[[110 126 125 147 130 125]
 [131 103 126 121 131 112]
 [105 135 118 150 131 120]] value 110

[[135 144 150 134]
 [134 144 150 133]
 [131 147 154 130]] value 135

[[115 139 140 106]
 [133 133 130 125]
 [120 129 128 133]] value 115

[[135 119 101 125 127 133 141]
 [137 127 119 131 128 135 128]
 [139 118 125 125 139 137 147]] value 135

[[131 150 115 132 119 115  99]
 [136 109 131 102 121 100 140]
 [136 131 124 119 128 131 115]] value 131

[[118 142 115 107]
 [113 116 149 119]
 [134 123 126 133]] value 118

[[123 142 126 126 120]
 [115 129 112 138 121]
 [113 132 104 150 112]] value 123
---
[[136 125 125 123 123 128]
 [145 151 121 128 138 116]
 [126 150 128 138 144 119]] ==> 125

[[124 130 117 138 116 134]
 [114 102 121 125 141 137]] ==> 130

[117 118 123 151 142 120 127] ==> 118

[[135 122 123 136 131 117 120]
 [137 132 104 135 118 130 139]
 [126 146 123 135 117 138 122]] ==> 122

[[145 119 134 132 120]
 [103 132 125 136 134]] ==> 119

[[129 102 147 116]
 [128 112 132  99]
 [115 132 130 134]] ==> 102

[148 138 105 102] ==> 138

[140 135  98 136 108] ==> 135
---
Input: 156	142	110	129
Output: 110
Input: 105	129	130	138	147
Output: 138
Input: 144	106	152	143
Output: 152
Input: 103	133	136	119
Output: 136
Input: 141	107	155	150
Output: 155
Input: 106	115	130	104
Output: 130
---
[[102 131 134 140 101 123]
 [142 121 113 118 118 155]
 [116 135 124 130 122 121]]
134

[[114 136 139 119 121]
 [150 128 130 131 122]
 [124 136 134 120 126]]
139

[[117 124 130 121 148 133]
 [137 145 155 117 140 128]
 [141 134 126 126 116 104]]
130

[[130 125 137 153 129 139]
 [114 137 114 133 139 125]
 [118 120 128 143 112 122]]
137

[[128 145 138 110 131 137 117]
 [117 135 126 126 112 112 135]
 [153 145 122 122 139 140 121]]
138

[[133 116 132 116 145 124 133]
 [111 150  99 130 128 152 130]
 [133 124 138 120 138 119 128]]
132

[[131 135 125 126 130 132]
 [132 151 131 125 131 127]
 [129 109 132 128 127 124]]
125

[[124 128 126 124 112 116]
 [ 99 137 121 147 130 115]
 [140 120 129 128 128 129]]
126
---
[[130 125 140 122 130 119]
 [146 134 149 117 119 116]
 [152 111 139 129 113 135]] yields 122

[[121 125 112 116]
 [103 115 115 107]
 [143 110 131 123]] yields 125

[[132 126 138 125 125 118 137]
 [120 148 126 125 127 105 115]
 [128 136 112 146 116 143 121]] yields 125

[[127 141 137 147]
 [127 140 135 146]
 [125 132 106 136]] yields 141

[[134 121 132 124 120 116]
 [127 126  99 121 125 135]
 [130 124 117 122 115 114]] yields 124

[[114 123 147 136 110 119 114]
 [123 120  98 120 119 119 130]
 [113 131 112 126 127 107 140]] yields 110

[[123 154 127 130]
 [137 126 138 125]
 [139 127 123 138]] yields 154

[[133 108 135 127 128 140]
 [137 122 128 129 103 132]
 [133 122 100 156  99  99]] yields 127
---
[[124 132 133 132 134]
 [140 126 105 134 135]] out 132

[105 127 128 136 135 118 132] out 127

[129 132 106 126 130] out 132

[[131 121 126 105 116 130]
 [147 155 110 108 111 137]] out 121

[110 131 107 145 148 150] out 131

[107 107 131 101 129 133] out 107
---
[138 121 147 150 142 126 132] ==> 150, 121

[129 102 139 106 119 123 125] ==> 139, 102

[[117 143 121 150]
 [ 99 135 126 127]] ==> 150, 99

[146 157 151 131] ==> 157, 131

[143 136 107 101] ==> 143, 101

[112 131 150 109 116 121 112] ==> 150, 109

[122 127 145 151 109] ==> 151, 109

[122 121 126 133 143 149] ==> 149, 121
---
134  122  129  124  130  132  121
140  109  107  111  141  144  113
117  154  151  146  113  112  142
--> 121, 117

124  130  158  141 --> 141, 124

104  140  134  126  112  109  120 --> 120, 104

104  134  138  112  107 --> 107, 104

112  149  155  158  154  110  143 --> 143, 112

130  132  135  152 --> 152, 130
---
146	135	137	144
116	150	108	153
138	118	139	107
-> 135

118	122	135	124	117
151	129	116	150	151
127	128	133	128	124
-> 135

152	153	140	104
152	151	138	105
107	107	122	155
-> 153

113	128	103	120	155	131	138
122	127	146	130	133	137	139
128	138	125	126	135	108	122
-> 155

103	154	123	125
135	122	137	132
133	119	130	133
-> 154

105	125	136	128	133
128	152	121	138	125
115	115	140	105	121
-> 136

129	147	139	130	133	121
126	138	141	129	125	128
127	156	151	131	132	119
-> 130
